Here is a tiny trained network, its code and every weight. The questions are about switching its units off for an input and a target symbol, where a switched-off unit gives its printed mean instead of its output.

import numpy as np


def w(rows, s, z=0):
    codes = np.array(rows[::2]) - 128.0
    scale = np.full(codes.shape[1], s)
    scale[-1] = z or s
    return codes * scale


def norm(h):
    return h / np.sqrt((h * h).mean(-1, keepdims=True) + 1e-5)


def f(y):
    return y / 2 * (1 + np.tanh(0.7978845608 * (y + 0.044715 * y**3)))


def softmax(a):
    e = np.exp(a - a.max(-1, keepdims=True))
    return e / e.sum(-1, keepdims=True)


def log_softmax(a):
    a = a - a.max(-1, keepdims=True)
    return a - np.log(np.exp(a).sum(-1, keepdims=True))


def net(x, mask):
    ids = ['ΘΛΠαδεσω'.index(c) for c in x.split()]
    T = len(ids)
    res = E[ids] + P[:T]
    u = 0
    for l in range(2):
        r = norm(res)
        for j in range(2):
            rows = slice(3 * j, 3 * j + 3)
            q, k, v = (r @ M[l][rows].T for M in (Q, K, V))
            z = softmax(np.where(np.tri(T) > 0, q @ k.T / 3**0.5, -1e9)) @ v
            o = O[l][rows]
            res = res + np.where(mask[u + j], z, o[:, -1]) @ o[:, :-1]
        u += 2
        y = f(norm(res) @ A[l][:, :-1].T + A[l][:, -1])
        res = res + np.where(mask[u : u + 16], y, B[l][:, -1]) @ B[l][:, :-1]
        u += 16
    return log_softmax(norm(res)[-1] @ U[:, :-1].T + U[:, -1])


Q, K, V, O, A, B = {}, {}, {}, {}, {}, {}
E = w([
[219,99,142],'Θ',
[132,148,49],'Λ',
[132,147,52],'Π',
[94,103,57],'α',
[159,177,73],'δ',
[89,97,60],'ε',
[107,174,248],'σ',
[128,191,254],'ω',
],0.016)
P = w([
[4,255,38],'0',
[202,71,92],'1',
[183,100,83],'2',
[176,113,74],'3',
[176,118,80],'4',
[180,115,85],'5',
[178,115,86],'6',
[178,119,92],'7',
[179,119,98],'8',
[187,114,105],'9',
],0.0083)
Q[0] = w([
[91,188,125],'0.h1',
[77,197,98],'0.h1',
[128,128,128],'0.h1',
[249,248,62],'0.h2',
[93,217,70],'0.h2',
[198,255,157],'0.h2',
],0.0074)
K[0] = w([
[112,132,114],'0.h1',
[113,147,140],'0.h1',
[128,128,128],'0.h1',
[233,254,126],'0.h2',
[201,145,93],'0.h2',
[163,141,154],'0.h2',
],0.012)
V[0] = w([
[246,27,181],'0.h1',
[219,104,122],'0.h1',
[205,60,137],'0.h1',
[170,177,167],'0.h2',
[160,42,160],'0.h2',
[188,141,128],'0.h2',
],0.013)
O[0] = w([
[94,253,116,12],'0.h1',
[162,205,107,167],'0.h1',
[95,218,93,88],'0.h1',
[69,91,160,193],'0.h2',
[125,163,113,4],'0.h2',
[101,86,94,206],'0.h2',
],0.016,0.0039)
A[0] = w([
[106,69,28,71],'0.n1',
[126,82,139,178],'0.n2',
[157,28,123,124],'0.n3',
[245,148,48,113],'0.n4',
[139,154,131,75],'0.n5',
[51,101,133,92],'0.n6',
[158,129,105,79],'0.n7',
[210,138,57,121],'0.n8',
[3,111,192,147],'0.n9',
[123,125,128,47],'0.n10',
[108,51,119,154],'0.n11',
[64,122,150,89],'0.n12',
[120,101,159,2],'0.n13',
[173,145,95,108],'0.n14',
[213,131,79,72],'0.n15',
[106,228,161,158],'0.n16',
],0.016,0.0069)
B[0] = w([
[190,122,189,230],'0.n1',
[176,125,104,194],'0.n2',
[179,76,70,254],'0.n3',
[129,214,117,243],'0.n4',
[102,146,110,118],'0.n5',
[170,153,168,127],'0.n6',
[131,171,150,132],'0.n7',
[134,236,145,223],'0.n8',
[187,198,54,182],'0.n9',
[102,100,145,112],'0.n10',
[200,90,131,220],'0.n11',
[165,166,111,127],'0.n12',
[141,122,156,121],'0.n13',
[122,195,182,153],'0.n14',
[139,193,140,181],'0.n15',
[133,108,8,176],'0.n16',
],0.011,0.0099)
Q[1] = w([
[106,121,114],'1.h1',
[196,141,94],'1.h1',
[217,106,137],'1.h1',
[2,149,139],'1.h2',
[204,117,159],'1.h2',
[40,107,93],'1.h2',
],0.026)
K[1] = w([
[152,139,168],'1.h1',
[132,99,134],'1.h1',
[182,106,68],'1.h1',
[253,132,129],'1.h2',
[65,145,72],'1.h2',
[185,139,203],'1.h2',
],0.023)
V[1] = w([
[121,171,78],'1.h1',
[143,251,94],'1.h1',
[121,194,171],'1.h1',
[103,156,165],'1.h2',
[181,40,90],'1.h2',
[126,174,79],'1.h2',
],0.016)
O[1] = w([
[65,54,92,100],'1.h1',
[117,64,23,58],'1.h1',
[60,129,7,54],'1.h1',
[141,180,131,74],'1.h2',
[122,37,124,253],'1.h2',
[106,141,180,104],'1.h2',
],0.012,0.015)
A[1] = w([
[3,157,121,184],'1.n1',
[193,188,163,150],'1.n2',
[114,173,193,80],'1.n3',
[55,158,223,95],'1.n4',
[198,141,156,109],'1.n5',
[30,136,110,131],'1.n6',
[173,130,229,94],'1.n7',
[98,173,59,208],'1.n8',
[126,114,150,2],'1.n9',
[160,100,234,101],'1.n10',
[40,147,114,191],'1.n11',
[167,109,215,48],'1.n12',
[145,187,223,93],'1.n13',
[111,234,217,124],'1.n14',
[105,173,98,127],'1.n15',
[230,166,99,122],'1.n16',
],0.016,0.0052)
B[1] = w([
[175,1,63,135],'1.n1',
[79,64,90,242],'1.n2',
[104,46,140,147],'1.n3',
[43,57,42,134],'1.n4',
[31,115,97,227],'1.n5',
[121,41,102,129],'1.n6',
[77,182,27,233],'1.n7',
[229,104,157,159],'1.n8',
[142,174,102,116],'1.n9',
[163,207,67,227],'1.n10',
[179,40,112,133],'1.n11',
[139,207,75,200],'1.n12',
[29,51,150,191],'1.n13',
[149,7,170,204],'1.n14',
[180,124,115,142],'1.n15',
[41,137,91,251],'1.n16',
],0.0093,0.011)
U = w([
[235,51,140,255],'Θ',
[226,221,72,133],'Λ',
[91,240,19,23],'Π',
[133,185,170,32],'α',
[123,200,183,124],'δ',
[125,203,191,141],'ε',
[32,80,116,74],'σ',
[5,10,107,72],'ω',
],0.011,0.0042)

Each question gives the input, a string of symbols that net reads in full, and the target symbol t.
The units are the heads (3 rows each of Q, K, V and O) and the neurons (one row each of A and B). Each row of codes is followed by its name. A weight is (code - 128) times the scale printed after its matrix; where a second scale follows, it is the last column's (O, A, B and U).
mask holds one flag per unit, layer by layer, with each layer's heads first. A switched-off unit (its flag False) gives its mean, the last column of its rows in O or B, instead of its output. The means were averaged over made-up inputs and are rounded, as every weight is.
A unit's drop is (log p(t) with every unit on - log p(t) with that unit switched off) / (log p(t) with every unit on - log p(t) with every unit switched off).
The circuit of an input: a set's keep is (log p(t) with only the set's units on - log p(t) with every unit switched off) / (log p(t) with every unit on - log p(t) with every unit switched off). Starting from the 12 units with the biggest drops (on a tie, the unit counted first), units are removed one at a time, each time the one whose removal leaves the highest keep (on an exact tie, the one counted first), for as long as the keep stays at least 0.8.
units of the circuit, in order: the units of the circuit, biggest drop first
k most important neurons: the k neurons with the biggest drops, biggest first
k most important neurons of layer l: the k neurons of layer l with the biggest drops, biggest first
which heads matter: for each layer, one digit per head in row order, 1 if its drop is at least 0.15 and else 0, layers parted by /
input α ε ε Λ ω ε, target Π: units of the circuit, in order => [0.h2; 1.n16; 0.n4]
input σ Π δ Θ Θ, target Λ: units of the circuit, in order => [0.h1]
input α ε α Θ ε ω Θ ω, target Λ: 3 most important neurons of layer 0 => [0.n1; 0.n11; 0.n16]
input Λ σ ε Π Λ Λ, target Π: units of the circuit, in order => [1.n16; 0.n8; 0.n4]
input Λ ω Π Λ Π α Π, target Π: units of the circuit, in order => [1.n16; 0.n8; 0.n4]
input Λ ε σ α α, target Λ: units of the circuit, in order => [0.h2; 0.n8]
input ε δ Λ ε, target Λ: 3 most important neurons of layer 1 => [1.n14; 1.n13; 1.n3]
input δ δ ω Λ ε Θ ε δ, target ε: 2 most important neurons => [0.n1; 0.n4]
input δ Θ ε Π Λ ω σ ε α ε, target ω: 2 most important neurons => [0.n16; 0.n1]
input α α ω ω σ Λ σ, target Λ: which heads matter => 10 / 01
input σ Π α Θ ω Π, target ω: 4 most important neurons => [0.n16; 1.n14; 1.n13; 1.n4]
input ε ω α ε Θ δ σ ω, target ω: 2 most important neurons => [0.n9; 1.n14]
input Θ Π ω ω ω ε, target ω: which heads matter => 11 / 01
input Θ Π Θ ω Π Λ δ ε α ε, target Λ: most important neuron => [0.n11]
input α α Π Θ Λ ω Λ ω δ σ, target ω: which heads matter => 00 / 01
input α ε Λ Θ ω ω ω Λ, target ω: which heads matter => 10 / 00
input σ Θ Π Π Θ Π σ, target Λ: 4 most important neurons of layer 0 => [0.n1; 0.n11; 0.n16; 0.n9]
input ω δ Θ ε ω α, target ω: 2 most important neurons => [0.n16; 1.n14]
input ε δ ε ε α ω Π ω, target Λ: which heads matter => 10 / 01
input α δ δ Λ Π ω δ Λ σ Λ, target Π: most important neuron => [0.n8]
input Λ α Θ α ω α ω δ, target ω: 2 most important neurons => [0.n16; 1.n14]
